Below is a small trained network, with its code and all its weights. Each question gives an input and a class and asks what happens when units are switched off, that is, made to give their printed mean instead of their output.

import numpy as np


def w(rows, s, z=0):
    codes = np.array(rows[::2]) - 128.0
    scale = np.full(codes.shape[1], s)
    scale[-1] = z or s
    return codes * scale


def f(y):
    return y / 2 * (1 + np.tanh(0.7978845608 * (y + 0.044715 * y**3)))


def log_softmax(a):
    a = a - a.max(-1, keepdims=True)
    return a - np.log(np.exp(a).sum(-1, keepdims=True))


def net(x, mask):
    res = np.array(x, float).reshape(1, 5) / 4 @ E
    y = f(res @ A[0][:, :-1].T + A[0][:, -1])
    res = res + np.where(mask, y, B[0][:, -1]) @ B[0][:, :-1]
    return log_softmax(res[-1] @ U[:, :-1].T + U[:, -1])


A, B = {}, {}
E = w([
[153,47,167,134,132,197,69,179],'x0',
[175,39,137,231,81,107,175,79],'x1',
[155,77,144,95,154,31,82,81],'x2',
[186,169,2,163,207,109,107,155],'x3',
[82,148,36,129,48,138,135,82],'x4',
],0.0099)
A[0] = w([
[115,228,133,87,114,103,179,83,113],'N0',
[59,36,166,90,38,79,135,68,186],'N1',
[89,159,51,150,46,254,157,176,170],'N2',
[78,195,92,60,95,132,111,148,126],'N3',
[197,134,118,109,197,127,36,151,216],'N4',
[109,23,199,191,86,201,125,123,132],'N5',
[117,110,170,158,189,21,87,114,116],'N6',
[99,114,111,158,84,71,151,33,43],'N7',
[94,59,183,104,119,119,100,121,252],'N8',
[109,133,190,84,162,161,52,150,107],'N9',
[137,115,158,158,51,203,159,122,154],'N10',
[201,141,35,156,251,142,56,198,102],'N11',
[70,94,49,180,85,203,114,117,127],'N12',
[104,129,119,140,215,162,178,191,138],'N13',
[11,211,89,37,152,180,117,162,123],'N14',
[138,48,195,108,102,98,161,116,110],'N15',
[150,140,86,210,108,43,170,43,183],'N16',
],0.0089,0.0041)
B[0] = w([
[118,180,144,97,114,80,162,109,191],'N0',
[118,98,69,65,46,160,114,108,254],'N1',
[122,252,1,176,180,137,190,135,226],'N2',
[110,163,106,156,51,129,123,79,191],'N3',
[219,64,123,57,114,130,165,197,205],'N4',
[229,130,57,174,169,141,191,212,237],'N5',
[169,122,93,118,93,140,203,147,182],'N6',
[76,87,203,94,88,154,43,162,190],'N7',
[169,84,134,92,101,165,123,152,214],'N8',
[114,135,209,103,135,152,61,162,187],'N9',
[152,155,51,134,101,146,168,184,203],'N10',
[181,29,88,72,58,82,178,51,230],'N11',
[102,186,97,227,202,127,118,188,188],'N12',
[98,117,173,125,87,157,95,134,165],'N13',
[62,199,149,68,38,123,58,99,232],'N14',
[143,90,110,84,128,148,208,146,201],'N15',
[192,78,155,164,137,178,91,237,228],'N16',
],0.0083,0.012)
U = w([
[129,142,250,126,168,147,99,179,111],'0',
[65,177,139,160,107,175,73,145,180],'1',
[158,96,122,181,125,85,49,110,58],'2',
[195,128,77,160,149,128,180,157,151],'3',
[78,190,114,116,106,78,139,38,55],'4',
[72,114,162,144,180,150,126,105,3],'5',
[112,125,145,151,190,116,106,76,21],'6',
[146,93,150,70,85,137,113,119,240],'7',
],0.013,0.0032)

Each question gives the input, the list of numbers given to net, and the class t.
The units are the neurons (one row each of A and B). Each row of codes is followed by its name. A weight is (code - 128) times the scale printed after its matrix; where a second scale follows, it is the last column's (A, B and U).
mask holds one flag per neuron, in row order. A switched-off neuron (its flag False) gives its mean, the last column of its row in B, instead of its output. The means were averaged over made-up inputs and are rounded, as every weight is.
A unit's drop is (log p(t) with every unit on - log p(t) with that unit switched off) / (log p(t) with every unit on - log p(t) with every unit switched off).
The circuit of an input: a set's keep is (log p(t) with only the set's units on - log p(t) with every unit switched off) / (log p(t) with every unit on - log p(t) with every unit switched off). Starting from the 12 units with the biggest drops (on a tie, the unit counted first), units are removed one at a time, each time the one whose removal leaves the highest keep (on an exact tie, the one counted first), for as long as the keep stays at least 0.8.
units of the circuit, in order: the units of the circuit, biggest drop first
k most important neurons: the k neurons with the biggest drops, biggest first
drop when u is switched off: that unit's drop, to one decimal
input [0,-4,-7,-6,1], class 1: units of the circuit, in order -> N11
input [3,-2,6,5,-2], class 7: 4 most important neurons -> N5, N2, N11, N12
input [-1,6,8,-4,-6], class 3: 4 most important neurons -> N5, N14, N6, N15
input [8,-2,-6,-4,-6], class 3: 2 most important neurons -> N5, N10
input [-4,6,-1,3,6], class 1: 2 most important neurons -> N7, N5
input [0,-4,7,8,6], class 7: 3 most important neurons -> N2, N5, N11
input [4,-2,6,7,-5], class 7: 3 most important neurons -> N11, N5, N2
input [-3,-3,8,2,-7], class 7: 3 most important neurons -> N5, N2, N12
input [6,8,8,-7,3], class 3: 3 most important neurons -> N5, N14, N10
input [3,-2,-4,-7,-3], class 3: 3 most important neurons -> N5, N10, N7
input [5,-5,-2,3,1], class 7: 2 most important neurons -> N11, N4
input [4,3,3,-6,0], class 3: 2 most important neurons -> N5, N14
input [-1,-1,-3,6,-6], class 7: drop when N2 is switched off -> 0.2
input [8,2,1,7,-1], class 7: units of the circuit, in order -> N2
input [-4,-5,-7,5,-3], class 4: drop when N7 is switched off -> 0.0
input [6,-7,-1,2,3], class 4: drop when N11 is switched off -> 0.3
